Here is a tiny trained network, its code and every weight. The questions are about switching its units off for an input and a target symbol, where a switched-off unit gives its printed mean instead of its output.

import numpy as np


def w(rows, s, z=0):
    codes = np.array(rows[::2]) - 128.0
    scale = np.full(codes.shape[1], s)
    scale[-1] = z or s
    return codes * scale


def norm(h):
    return h / np.sqrt((h * h).mean(-1, keepdims=True) + 1e-5)


def f(y):
    return np.maximum(y, 0)


def softmax(a):
    e = np.exp(a - a.max(-1, keepdims=True))
    return e / e.sum(-1, keepdims=True)


def log_softmax(a):
    a = a - a.max(-1, keepdims=True)
    return a - np.log(np.exp(a).sum(-1, keepdims=True))


def net(x, mask):
    ids = ['ηθπσφψ'.index(c) for c in x.split()]
    T = len(ids)
    res = E[ids] + P[:T]
    r = norm(res)
    for j in range(3):
        rows = slice(2 * j, 2 * j + 2)
        q, k, v = (r @ M[0][rows].T for M in (Q, K, V))
        z = softmax(np.where(np.tri(T) > 0, q @ k.T / 2**0.5, -1e9)) @ v
        o = O[0][rows]
        res = res + np.where(mask[j], z, o[:, -1]) @ o[:, :-1]
    y = f(norm(res) @ A[0][:, :-1].T + A[0][:, -1])
    res = res + np.where(mask[3:27], y, B[0][:, -1]) @ B[0][:, :-1]
    return log_softmax(norm(res)[-1] @ U[:, :-1].T + U[:, -1])


Q, K, V, O, A, B = {}, {}, {}, {}, {}, {}
E = w([
[216,69,122,194,147],'η',
[134,6,127,10,104],'θ',
[194,128,132,140,63],'π',
[132,217,145,18,44],'σ',
[236,72,160,146,249],'φ',
[237,120,182,151,64],'ψ',
],0.011)
P = w([
[95,114,96,123,128],'0',
[102,155,107,141,127],'1',
[58,111,144,122,126],'2',
[222,107,76,120,85],'3',
[112,250,135,18,174],'4',
[98,92,152,130,120],'5',
[179,132,70,137,66],'6',
[193,52,114,109,107],'7',
[107,113,158,121,128],'8',
[182,130,66,136,76],'9',
],0.016)
Q[0] = w([
[2,136,42,163,159],'h0',
[48,98,188,104,194],'h0',
[74,81,128,128,150],'h1',
[149,154,175,40,136],'h1',
[163,195,183,101,188],'h2',
[137,74,113,65,180],'h2',
],0.017)
K[0] = w([
[58,57,7,254,84],'h0',
[57,229,63,191,124],'h0',
[22,97,46,14,128],'h1',
[148,254,166,169,187],'h1',
[124,235,84,204,156],'h2',
[212,143,148,208,89],'h2',
],0.011)
V[0] = w([
[81,84,108,86,11],'h0',
[38,39,16,49,182],'h0',
[253,155,132,158,58],'h1',
[169,2,134,184,135],'h1',
[108,63,75,252,83],'h2',
[104,205,84,146,116],'h2',
],0.0061)
O[0] = w([
[157,65,132,92,69,161],'h0',
[154,83,57,86,154,157],'h0',
[156,135,135,120,82,252],'h1',
[183,142,131,149,110,167],'h1',
[2,197,74,214,87,132],'h2',
[91,105,143,91,142,54],'h2',
],0.009,0.0043)
A[0] = w([
[255,74,113,123,174,214],'n0',
[113,101,62,168,27,51],'n1',
[129,31,208,136,192,71],'n2',
[164,143,115,196,168,169],'n3',
[169,110,87,55,32,69],'n4',
[110,142,245,171,110,121],'n5',
[167,176,119,157,27,126],'n6',
[224,150,130,43,120,80],'n7',
[110,227,210,144,196,103],'n8',
[29,118,187,96,251,74],'n9',
[234,164,100,87,112,157],'n10',
[164,60,77,184,76,101],'n11',
[111,60,185,214,164,251],'n12',
[187,148,35,163,15,92],'n13',
[156,137,220,116,133,166],'n14',
[214,148,126,117,106,171],'n15',
[92,207,63,57,133,142],'n16',
[132,133,46,84,127,3],'n17',
[112,84,111,202,88,9],'n18',
[131,64,116,72,119,70],'n19',
[53,22,188,119,93,175],'n20',
[202,136,213,91,166,157],'n21',
[50,114,79,49,137,123],'n22',
[193,63,73,99,90,147],'n23',
],0.0099,0.0055)
B[0] = w([
[69,157,152,106,123,251],'n0',
[164,125,130,49,123,163],'n1',
[168,125,111,173,89,152],'n2',
[110,145,159,121,67,162],'n3',
[129,132,105,149,98,214],'n4',
[146,140,75,123,154,150],'n5',
[115,114,169,156,165,196],'n6',
[98,95,115,126,155,202],'n7',
[112,92,117,106,89,144],'n8',
[178,87,98,122,78,149],'n9',
[150,161,116,149,162,225],'n10',
[122,166,111,105,120,193],'n11',
[157,70,64,102,154,178],'n12',
[118,98,126,116,159,215],'n13',
[145,106,152,148,110,166],'n14',
[142,118,134,114,153,212],'n15',
[132,111,116,191,118,154],'n16',
[250,190,56,81,106,136],'n17',
[93,175,159,207,92,134],'n18',
[173,135,96,158,152,165],'n19',
[138,172,166,148,170,183],'n20',
[126,124,148,153,122,183],'n21',
[117,111,192,161,138,165],'n22',
[91,143,136,142,109,230],'n23',
],0.012)
U = w([
[78,172,104,182,115,175],'η',
[158,104,90,23,168,217],'θ',
[67,115,184,128,30,67],'π',
[63,49,177,59,137,104],'σ',
[119,209,115,133,249,135],'φ',
[216,194,158,156,73,4],'ψ',
],0.016,0.0044)

Each question gives the input, a string of symbols that net reads in full, and the target symbol t.
The units are the heads (2 rows each of Q, K, V and O) and the neurons (one row each of A and B). Each row of codes is followed by its name. A weight is (code - 128) times the scale printed after its matrix; where a second scale follows, it is the last column's (O, A, B and U).
mask holds one flag per unit, heads first, then neurons. A switched-off unit (its flag False) gives its mean, the last column of its rows in O or B, instead of its output. The means were averaged over made-up inputs and are rounded, as every weight is.
A unit's drop is (log p(t) with every unit on - log p(t) with that unit switched off) / (log p(t) with every unit on - log p(t) with every unit switched off).
The circuit of an input: a set's keep is (log p(t) with only the set's units on - log p(t) with every unit switched off) / (log p(t) with every unit on - log p(t) with every unit switched off). Starting from the 12 units with the biggest drops (on a tie, the unit counted first), units are removed one at a time, each time the one whose removal leaves the highest keep (on an exact tie, the one counted first), for as long as the keep stays at least 0.8.
circuit, biggest first: the units of the circuit, biggest drop first
most important unit: the unit with the biggest drop
top k neurons: the k neurons with the biggest drops, biggest first
drop of u: that unit's drop, to one decimal
input θ ψ π π η π φ η, target η: top 3 neurons -> n18; n3; n20
input φ φ θ φ π θ π φ, target π: top neuron -> n3
input σ θ η θ σ π π π, target σ: circuit, biggest first -> n13; n0
input η η σ σ π θ φ η, target π: top 3 neurons -> n3; n18; n0
input θ φ η η, target φ: circuit, biggest first -> n10; n0; h0
input θ θ ψ φ, target φ: top 2 neurons -> n0; n10
input η θ θ ψ η σ θ σ, target η: top 2 neurons -> n4; n16
input ψ θ η η, target θ: top 2 neurons -> n13; n1
input η ψ φ θ π σ π, target θ: circuit, biggest first -> n13; n1
input σ ψ θ σ, target θ: top 2 neurons -> n7; n13
input ψ σ π η ψ, target σ: circuit, biggest first -> h2; h1; n7; n21
input θ ψ θ θ σ, target ψ: top 2 neurons -> n0; n16
input ψ σ φ θ θ, target σ: top 3 neurons -> n22; n23; n10
input σ φ η η, target φ: top neuron -> n13
input θ ψ φ π θ ψ θ θ ψ, target σ: top 2 neurons -> n7; n0
input θ φ θ φ σ ψ θ φ, target σ: top 4 neurons -> n0; n20; n12; n4
input ψ θ θ θ θ η ψ σ π, target σ: circuit, biggest first -> n13; h0
input ψ π ψ π θ η, target π: circuit, biggest first -> n10; n3
input θ σ η π θ, target σ: drop of h1 -> 1.0
input ψ π θ η σ, target π: drop of h2 -> 0.2
input θ π φ θ σ, target π: most important unit -> h2
input σ σ π, target φ: drop of n21 -> 0.1
